Below is a small trained network, with its code and all its weights. Each question gives an input and a target symbol and asks what happens when units are switched off, that is, made to give their printed mean instead of their output.

import numpy as np


def w(rows, s, z=0):
    codes = np.array(rows[::2]) - 128.0
    scale = np.full(codes.shape[1], s)
    scale[-1] = z or s
    return codes * scale


def norm(h):
    return h / np.sqrt((h * h).mean(-1, keepdims=True) + 1e-5)


def f(y):
    return np.maximum(y, 0)


def softmax(a):
    e = np.exp(a - a.max(-1, keepdims=True))
    return e / e.sum(-1, keepdims=True)


def log_softmax(a):
    a = a - a.max(-1, keepdims=True)
    return a - np.log(np.exp(a).sum(-1, keepdims=True))


def net(x, mask):
    ids = ['Ψαγεθλμπτφ'.index(c) for c in x.split()]
    T = len(ids)
    res = E[ids] + P[:T]
    u = 0
    for l in range(2):
        q, k, v = (norm(res) @ M[l].T for M in (Q, K, V))
        z = softmax(np.where(np.tri(T) > 0, q @ k.T / 2**0.5, -1e9)) @ v
        res = res + np.where(mask[u], z, O[l][:, -1]) @ O[l][:, :-1]
        u += 1
        y = f(norm(res) @ A[l][:, :-1].T + A[l][:, -1])
        res = res + np.where(mask[u : u + 12], y, B[l][:, -1]) @ B[l][:, :-1]
        u += 12
    return log_softmax(norm(res)[-1] @ U[:, :-1].T + U[:, -1])


Q, K, V, O, A, B = {}, {}, {}, {}, {}, {}
E = w([
[163,235,145,153,162,94,117,121,93,53,137],'Ψ',
[174,178,116,89,112,114,194,199,57,119,64],'α',
[151,190,117,95,237,61,27,89,44,164,107],'γ',
[39,117,24,100,175,39,109,181,40,76,115],'ε',
[64,147,102,138,82,144,61,192,141,51,187],'θ',
[166,132,183,79,122,238,162,189,111,46,143],'λ',
[153,99,121,43,84,191,225,247,87,76,140],'μ',
[87,116,155,85,220,179,1,123,96,77,210],'π',
[178,171,131,152,157,141,175,155,115,39,141],'τ',
[177,198,57,74,102,81,131,163,118,159,191],'φ',
],0.0054)
P = w([
[198,69,135,180,117,95,138,117,78,97,180],'0',
[47,195,228,21,164,47,117,234,64,125,161],'1',
[203,138,85,159,103,153,82,145,107,83,107],'2',
[108,89,191,47,44,80,148,44,79,76,159],'3',
[113,171,169,119,210,62,101,254,132,80,175],'4',
[180,162,48,153,122,191,99,129,128,105,79],'5',
[113,95,197,21,23,76,159,23,101,82,148],'6',
[111,198,154,108,211,80,71,236,145,97,181],'7',
[139,174,54,145,129,218,106,109,177,125,62],'8',
[101,92,177,19,40,81,126,42,57,99,163],'9',
[144,201,158,100,216,101,89,224,180,83,167],'10',
],0.0091)
Q[0] = w([
[124,129,146,50,67,120,131,140,46,103,137],'0.h1',
[84,97,205,71,81,39,137,2,95,197,149],'0.h1',
],0.06)
K[0] = w([
[204,1,94,229,187,92,163,60,39,123,215],'0.h1',
[169,50,211,116,143,1,124,181,22,121,249],'0.h1',
],0.042)
V[0] = w([
[132,173,129,114,44,47,254,195,138,164,51],'0.h1',
[173,87,176,112,86,253,188,166,140,103,137],'0.h1',
],0.021)
O[0] = w([
[134,120,156,248,98,41,149,162,94,161,117,1],'0.h1',
[66,189,113,142,134,165,166,133,57,132,199,251],'0.h1',
],0.011,0.018)
A[0] = w([
[87,171,208,132,189,77,139,253,141,157,153,116],'0.n1',
[128,121,124,147,172,112,120,204,119,131,123,102],'0.n2',
[130,33,101,170,102,181,117,67,142,199,60,139],'0.n3',
[152,85,129,193,47,139,122,64,62,108,115,123],'0.n4',
[117,146,116,100,142,140,97,129,91,95,141,151],'0.n5',
[223,136,97,169,87,188,154,153,181,180,152,93],'0.n6',
[119,139,166,127,197,120,86,242,183,143,87,3],'0.n7',
[86,49,98,193,138,179,131,135,144,114,96,104],'0.n8',
[184,136,93,196,128,185,129,89,161,99,133,130],'0.n9',
[158,73,144,174,175,190,94,105,101,206,88,116],'0.n10',
[99,133,179,78,149,97,99,226,158,157,161,94],'0.n11',
[123,86,206,98,85,83,109,131,125,97,149,125],'0.n12',
],0.019,0.0061)
B[0] = w([
[119,126,114,44,124,67,15,166,239,87,116,212],'0.n1',
[180,116,125,116,91,96,144,69,117,125,136,157],'0.n2',
[186,114,124,152,71,99,6,71,13,86,173,147],'0.n3',
[126,144,108,43,153,228,181,146,88,144,29,156],'0.n4',
[113,118,160,164,69,97,169,117,164,108,91,255],'0.n5',
[108,116,76,131,192,90,194,175,140,196,113,146],'0.n6',
[47,120,71,122,115,66,244,227,181,157,165,164],'0.n7',
[107,95,120,132,94,156,146,134,116,89,109,130],'0.n8',
[127,123,159,97,121,106,170,120,178,141,147,150],'0.n9',
[190,143,132,79,109,127,70,109,167,147,148,132],'0.n10',
[138,164,155,187,132,102,183,97,91,92,110,173],'0.n11',
[134,128,64,163,140,93,145,154,185,174,133,165],'0.n12',
],0.019,0.015)
Q[1] = w([
[58,194,166,42,179,132,159,224,238,79,140],'1.h1',
[113,157,133,2,143,102,193,69,177,65,184],'1.h1',
],0.034)
K[1] = w([
[119,165,172,100,38,137,233,102,252,150,59],'1.h1',
[172,94,167,121,170,243,132,60,232,122,170],'1.h1',
],0.03)
V[1] = w([
[169,248,188,41,156,92,117,80,115,31,35],'1.h1',
[189,127,2,161,73,233,120,205,189,73,108],'1.h1',
],0.0065)
O[1] = w([
[155,4,218,140,74,95,88,141,82,173,79,255],'1.h1',
[111,95,165,135,91,99,105,74,77,160,72,216],'1.h1',
],0.0039,0.0062)
A[1] = w([
[114,129,137,122,160,92,115,152,178,116,106,88],'1.n1',
[122,88,143,134,106,75,159,128,150,165,105,146],'1.n2',
[102,125,144,131,111,146,182,145,136,129,147,141],'1.n3',
[141,168,187,192,116,134,186,79,74,127,118,35],'1.n4',
[133,125,115,131,155,159,110,167,127,199,72,105],'1.n5',
[126,119,98,179,145,207,157,63,24,174,198,3],'1.n6',
[131,77,120,100,118,124,171,106,131,126,92,205],'1.n7',
[159,105,56,210,86,113,105,129,77,94,138,12],'1.n8',
[145,157,154,139,175,72,97,171,109,155,164,33],'1.n9',
[135,110,150,182,183,62,192,169,94,123,102,55],'1.n10',
[168,109,40,178,192,133,196,167,109,250,146,20],'1.n11',
[79,188,120,139,152,177,133,157,60,138,151,44],'1.n12',
],0.025,0.0037)
B[1] = w([
[151,111,136,152,120,152,143,102,83,141,137,205],'1.n1',
[158,139,135,109,158,163,150,126,145,128,111,201],'1.n2',
[131,113,117,136,128,115,94,119,104,125,139,251],'1.n3',
[128,146,105,145,191,134,116,141,134,69,94,199],'1.n4',
[134,168,106,101,108,130,126,142,74,124,140,166],'1.n5',
[179,137,118,150,19,165,166,87,130,66,154,197],'1.n6',
[116,134,126,169,128,121,117,163,127,151,152,234],'1.n7',
[116,152,105,102,127,75,183,167,170,121,152,147],'1.n8',
[102,109,105,157,126,169,119,136,147,145,153,152],'1.n9',
[117,176,112,86,84,138,91,145,81,150,123,168],'1.n10',
[93,83,73,184,143,130,134,3,161,167,80,205],'1.n11',
[123,92,192,101,163,83,133,121,113,176,112,249],'1.n12',
],0.038,0.014)
U = w([
[188,101,175,190,175,197,197,191,159,185,140,151],'Ψ',
[169,216,89,103,93,150,122,194,24,158,107,86],'α',
[232,70,112,124,113,105,3,136,136,128,101,6],'γ',
[140,150,69,111,107,30,202,184,199,110,143,172],'ε',
[38,127,126,221,50,136,91,180,134,142,208,41],'θ',
[160,141,176,155,47,106,190,67,90,50,127,139],'λ',
[83,87,205,93,210,64,127,137,85,174,125,194],'μ',
[74,132,127,35,158,230,145,134,176,94,126,134],'π',
[120,132,96,192,234,111,97,169,118,32,96,166],'τ',
[82,125,49,175,128,120,157,41,134,181,67,179],'φ',
],0.0055,0.0017)

Each question gives the input, a string of symbols that net reads in full, and the target symbol t.
The units are the heads (2 rows each of Q, K, V and O) and the neurons (one row each of A and B). Each row of codes is followed by its name. A weight is (code - 128) times the scale printed after its matrix; where a second scale follows, it is the last column's (O, A, B and U).
mask holds one flag per unit, layer by layer, with each layer's heads first. A switched-off unit (its flag False) gives its mean, the last column of its rows in O or B, instead of its output. The means were averaged over made-up inputs and are rounded, as every weight is.
A unit's drop is (log p(t) with every unit on - log p(t) with that unit switched off) / (log p(t) with every unit on - log p(t) with every unit switched off).
The circuit of an input: a set's keep is (log p(t) with only the set's units on - log p(t) with every unit switched off) / (log p(t) with every unit on - log p(t) with every unit switched off). Starting from the 12 units with the biggest drops (on a tie, the unit counted first), units are removed one at a time, each time the one whose removal leaves the highest keep (on an exact tie, the one counted first), for as long as the keep stays at least 0.8.
units of the circuit, in order: the units of the circuit, biggest drop first
most important unit: the unit with the biggest drop
k most important neurons: the k neurons with the biggest drops, biggest first
k most important neurons of layer l: the k neurons of layer l with the biggest drops, biggest first
input λ λ α φ μ π φ, target λ: units of the circuit, in order	[0.h1 1.n6 0.n1 1.n12]
input α λ π λ λ μ μ φ λ μ τ, target μ: units of the circuit, in order	[0.h1 1.n12]
input λ λ θ α θ π π, target λ: most important unit	0.h1
input γ μ μ τ θ τ π μ ε α, target γ: units of the circuit, in order	[0.h1 0.n3]
input φ λ μ φ λ τ α μ, target λ: 3 most important neurons	[0.n1 1.n1 1.n12]
input φ γ θ τ μ π φ λ φ λ μ, target ε: units of the circuit, in order	[0.h1 0.n7]
input α γ Ψ ε λ α, target α: units of the circuit, in order	[0.h1 0.n4 1.n5]
input γ α μ π μ λ, target λ: 2 most important neurons of layer 1	[1.n6 1.n12]
input π π θ λ π π λ μ Ψ π ε, target α: 2 most important neurons	[1.n10 0.n7]
input τ γ λ μ, target τ: 3 most important neurons	[0.n1 1.n4 0.n5]
input λ ε π λ τ λ ε, target λ: 2 most important neurons	[1.n6 0.n1]
input θ γ μ τ ε τ λ α α π λ, target γ: 2 most important neurons	[0.n1 1.n1]
input θ α λ π π λ α, target θ: 2 most important neurons	[1.n7 1.n12]
input θ τ ε τ π θ θ Ψ, target τ: most important neuron	[0.n1]
input γ ε μ λ ε α μ γ, target γ: 2 most important neurons of layer 0	[0.n1 0.n2]
input α τ θ λ θ, target τ: 2 most important neurons of layer 0	[0.n1 0.n11]
input λ λ φ Ψ τ π θ τ τ, target τ: 2 most important neurons of layer 0	[0.n1 0.n5]
input τ λ λ θ γ μ π φ τ π π, target λ: 4 most important neurons	[0.n1 1.n1 1.n12 1.n11]
input τ φ λ φ ε φ ε λ θ, target θ: 2 most important neurons of layer 0	[0.n11 0.n1]
input π λ Ψ γ, target π: units of the circuit, in order	[0.h1]
input τ ε λ φ α λ Ψ φ π α, target τ: 2 most important neurons of layer 0	[0.n1 0.n5]
input Ψ γ λ φ ε μ, target μ: 2 most important neurons	[0.n1 1.n12]
input λ Ψ π λ λ θ τ λ, target τ: 2 most important neurons	[0.n1 1.n4]
input γ λ μ λ ε, target θ: 2 most important neurons	[0.n1 1.n9]
input θ μ φ α, target θ: 2 most important neurons of layer 0	[0.n11 0.n1]
input α λ Ψ λ φ, target α: 2 most important neurons of layer 0	[0.n7 0.n11]
input λ μ λ α π ε λ λ Ψ, target Ψ: 2 most important neurons of layer 1	[1.n2 1.n11]
input λ π Ψ μ, target λ: 2 most important neurons	[1.n6 0.n1]
